In the rows, 128 means zero.
[173 131 159 141 119 112 100 131 119 137 144 103 252 126  95 123 141 154
 114 144 124 128 132 149 115  62 135 129 118 142 118 141 139 119 151 113
  96 149 165 127 157 143 138 134  96 109 111 145 149 115 114 131 141 115
 136 136 152 130 189 133 128 125 103  61 127 137 105 123 135 120 127 117
 118 137 124 131 122 128 134 136 148 126 129 156 121 163 155 140 100 151
 129 114 125 135 112 113 103 126] | 0
[129 127 128 129 101 115 114 119 136 126 137 118 156 135 122 127 123 123
  98 129 126 125 129 144 132 134 125 110 120 143 117 128 130 117 110 121
 112 170 147 119 122 107 120 120 102 101 145 116 113 130 108 120 119 122
 134 136 132 121 142 120 120 124  94  63 130 174 109 119 128 130 113 126
 126 135 117 124 131 101 121 133 107 135 131 152 119 142 111  94 106 111
 137 140 132 129 109 154  91 135] | 0
[ 85 126 181 167 129 125 150 118 115 126 106 107 182 101 139 134 150 134
 129 127 112 123 124 181 120 136 143  74  90 138 100 118 122 167 153 154
 143 118 103 147 163 134 134 155 122 120 142 147   4 126 122 156 125 119
 127 126 146 140 113 140 132 140 136 146 138 154 122 118 115 127 122 120
 137 109 147 111 112 181 120 120 131 144 146 153  90 108 190 124 122 143
 124 127 145 127  75 126 171 131] | 1
[100 118  96 120 119 127 107 118 141  87 130 151 136 131 147 128 126 131
 142 131 124 121 140 126 155 155 139 127 143 137 119 136 134 108  97 140
 141 158  90 137 137 122 131 130 107 110 113 124  34 119 148 116 122 123
 131 147 173 132 136 117 128 150 126 147 156 135 163 127 120 133 145 131
 111 118 140 116 106 100 134 132  81 111 132 134 106 143 121 140 118 125
 129 132 145 131  62 134  78 122] | 2
[ 98 117 133 123 145 150 128 141 118 132 137 178 167 119 134 137 125 130
 149 112 113 112 143 124 145 142 138 124 149 122 115 133 106 149 137 144
 156 153 102 156 134 144 118 134 123 119 118 127  35 151 113 132 121 128
 109 106 147 137 121 135 129 123 147 169 139 117 134 122 166 145 127 118
 125 109 134 118  97 133 123 136 106 122 139 134  95 137 153 126 147 128
 128 132 134 134  85 133 131 117] | 2
[100 130 160 181 132  79 139 132 122 105 123 124 129 105 112 124 137 141
 123 117 120 145 128 127  98 130 136 124  96 138 128 127 139 172 113 136
 143 123 111 125 155 144 135 184 115 125 156 121   5 123 121 139 126 137
 132 128 121 153 120 142 119 114 115  51 119  87 202 120 105 129 138 134
 153 125 131 127 127 149 149 134 132 143 149 156 149 144 182 130 134 159
  94 140 147 129  81 132 159 125] | 1
[110 125 152  85 109 124 116 114 135 125 129 131 147 128 141 137 120 143
 112 125 116 124 128 117 143 114 128 155 112 128 121 136 134 116 123 133
 118 149  93 120 157 103 135 116  10 112 139 140  26 128 126 107 122 122
 125 127 146 131 127 140 117 137  53  52 153 172 125 125 102 122 131 136
 135 120 127 125 125  64 114 131  25 179  64 164 103 126  87 121  81 144
 116 146 150 130  62 120  54 122] | 0
[ 52 122  82 152 130 139 130 125 115 116 109 118  82 102 143 135 141  96
 243 122 108 140 117 127 129 120 125 121  98 149 140 127 118 154 129 146
 150  75  61 141 142 128 133 151  90 140 137 144   4 126 137 119 119 112
 132 144 127 121 124 130 145 149 147 180 147 112 152 132 117 129 130 135
 131 126 129 130 121 140 114 132  74 121 124 121 100 117 123 152 147 154
  72 126 152 136  94 125 171 140] | 1
[108 132 197 168 142 137 167 102 110 103 107 118  70 130 178 121 134 128
  96 115 127 124  91 150 136 140 130  70 100 127 155 109 130 164 131 134
 156 111  51 123 149 114 128 129 167 121 125 110   4 124 112 107 113 148
 141 132 113 155 133 126 141 122 123  52 168 133  57 138 126 134 148 129
 142 120 144 139 109 142 161 131 123 131 138 170 173 108 100  93 105 112
 167 116 148 100  71 109 125 252] | 1
[102 133 133 131 125 156 143 130 116 113 117 147 158 129 145 120 126 125
 121 134 104 122 128 166 134 153 138 151 117 138 135 129 118 161 124 156
 107 155 107 149 140 118 135 123 101 102 135 157   4 129 132 128 122 126
 118 113 163 128 124 139 119 149 160 166 174 137 102 126 115 182 135 122
 111 125 124 133 116 162 105 119 152 140 120 173 112 144 121 158 119 130
 145 130 148 136  79 131 100 123] | 2
[141 117 141 145 110 143 144 121 111 125 114 126 108 102 142 133 143 116
 143 145 145 127 111 125 123 118 115 122 109 149 134 122 132 138 146 147
 132  86  89 152 153 132 124 124 127 128 134 165   4 122 130 116 125 155
 155 141 129 109 123 135 153 133 121 146 123 127 120 128 107 137 143 153
 128 118 125 139  85 158 159 128 117 143 125 145 130 112 154  73 128 158
 108 128 159 126  91 111 123 129] | 1
[112 131 130 128 104  91 121 114 126 126 135 171 141 141 144 140 107 152
  94 146 125 114 139 151 147 134 188 126 119 149 137 134 129 134 110 130
 121 151 138 134 133 108 164 135  74  93 138 121  62 131 109 119 120 127
 119 128 139 126 145 127 124 132  99  66 162 164  83 128 137 131 129 126
 143 120 107 143 134 108 119 126  85 134 123 164 129 140  97 129 121 119
 156 122 151 126  86 116  63 135] | 0
[180 127 119 127 109 108 118 125 117 109 129 138 223 252 127 122 125 132
 126 112 129 121 133 142 115 133 129 152 121 119 114 116 105 156 109 133
 132 193  91 119 148 134 139 128  63  52 138 133   4 130 108 105 118 113
 116 138 171 135 125 124 114 138 106  88 166 141 145 123 123 135 126 135
 131 126 120  90 129 157 132 126 149 116 131 173 115 159 154 144 102 132
 144 149 150 129  80 109  61 142] | 0
[119 105 120  46  96 138 192 134 152 143 155 184 252 120  80 144 117  93
 187 145 119 145 191  25 100 115 128 181 146 129  54 166 118  83 159 155
 131 148 128 130 153 195 114 118  65  95 144 202  24 116 172  91 114 121
  97 112 186  96 125 122 167 166  99 252 113 129 252 124  44 110 126 141
 105 139 118 114  97  72 134 119 112 136 118  90   4 116 211  81 143 176
  73 106 109 145  82 150 128 132] | 2
[117 129 168 158 109 141 156 111 109 127 112 111 111  99 135 117 139 121
 112 116 120 141 111 153 137 143 114 103  99 138 150 120 106 132 147 150
 139  87  90 120 158 146 142 164 111 117 131 163   4 131 133  95 136 105
 147 122 144 129 108 137 150 155 100 146 116 131 136 122  88 110 139 148
 136 116 125 128 100 137 121 136  81 152 131 152 113 123 135 116 132 150
  85 138 165 122  61 133 128 148] | 1
[129 120 206 143 111 120 127 132 120 113 126  64 109 103 149 135 130 132
  99 112 132 116 109 155 133 112 132  99  92 180 131 103 123 148 144 142
 125 111 110 153 179 112 138 148 114 158 133 160  24 120 115 116 141 126
 134 141 110  90 136 131 121 128 117  51 137 122  81 148 131 115 126 156
 128 133 127 120 105 136 120 118  97 139 116 166 138 135 102 120 115 133
 123 144 171 129  56 102 136 123] | 1
[109 139 149 173 114 138 172 124 117 105 127 143 134 112 158 135 130 127
 120 123 122 128 125 151 130 131 122  90 115 140 129 127 125 134  98 161
 159 112  92 138 151 133 134 157 123 116 147 160   4 132 147 106 135 134
 138 128 116 134 135 148 134 159 115 128 136 153 122 125 121 127 141 145
 142 131 137 114 112 135 137 128  97 142 127 161 122 122 139  87 114 140
  93 130 138 134  67 125 114 142] | 1
[116 133 102 147  88 102 113 123 125 111 123 172 223 140 102 136 123 129
 123 130 123 107 161 155 124 128 132 138 103 161 125 158 129 139 111 127
 162 178 149 130 124 156 151 145  75 102 148 129   4 126 120 112 121 166
 120 122 133 134 133 125 135 149 106 100 140 126 166 127 150 129 140 131
 159 127 114 136 140 115 110 137 126 121 100 173 110 153 175  69 140 130
 130 129 135 122 113 120  89 128] | 0
[122 206 105 125 115  94 100 134 115 113 123 171 216 129 122 127 134 140
 155 194 136 118 153 182 128 128 134 138 108 150 123 141 124 170 124 156
 124 179 157 134 179 138 120 170  23  98 154 174   4 114 111 110 140 112
 114 131 201 140 142 108 155 172 119 126 144 144 128 148 131 129 131 116
 131 117 120 131 131 114 136 142 131 133 148 163  92 144 184 132 111 156
 130 130 180 107  31 125  40 134] | 0
[ 96 132 142 178 122 127 134 114 116 134 119 120 160  94 147 143 144 116
  87 103 127 122 128 121 121 127 103 113  89 127 115 127 119 143 132 143
 139 129  95 149 160 138 140 136 127  91 134 151   4 112 125 116 124 127
 128 125 133 134 127 121 134 138 119 109 134 123 130 117 121 127 144 136
 126 136 123 124 109 142 134 140 120 138 139 135  97 123 155 121 125 132
 110 121 136 121  79 124 144 136] | 1
[127 137 166 161 131 127 118 128 116 133 129 128 124 113 147 125 135 126
 108 151 111 132 141 141 115 126 141 117 130 127 128 107 121 150 151 138
 136 112 106 137 145 141 126 135 148 109 131 149  16 135 122 139 118 135
 117 135 106 132 111 132 125 137 144  80 133 120 111 135 144 127 151 134
 148 142 128 134 142 140 129 128 156 129 151 134 120 135 146 134 126 127
 142 147 128 127 124 106 136 124] | 1
[ 90 125 119 134 155 118 128 131 121 112 121 153 144 132 142 128 129 140
 138 128 108 142 139 124 130 131 141 138 128 142 124 133 120 186 109 155
 139 143  51 128 146 105 138 159  98 118 132 124  10 129 123 103 136 150
 106 113 186 127 132 119 119 144 145 207 147 139 186 149 116 121 137 127
 112 115 118 132 125 165 126 130 124 122 134 130 120 142 170 169 129 127
 137 130 176 123  62 150  72 118] | 2
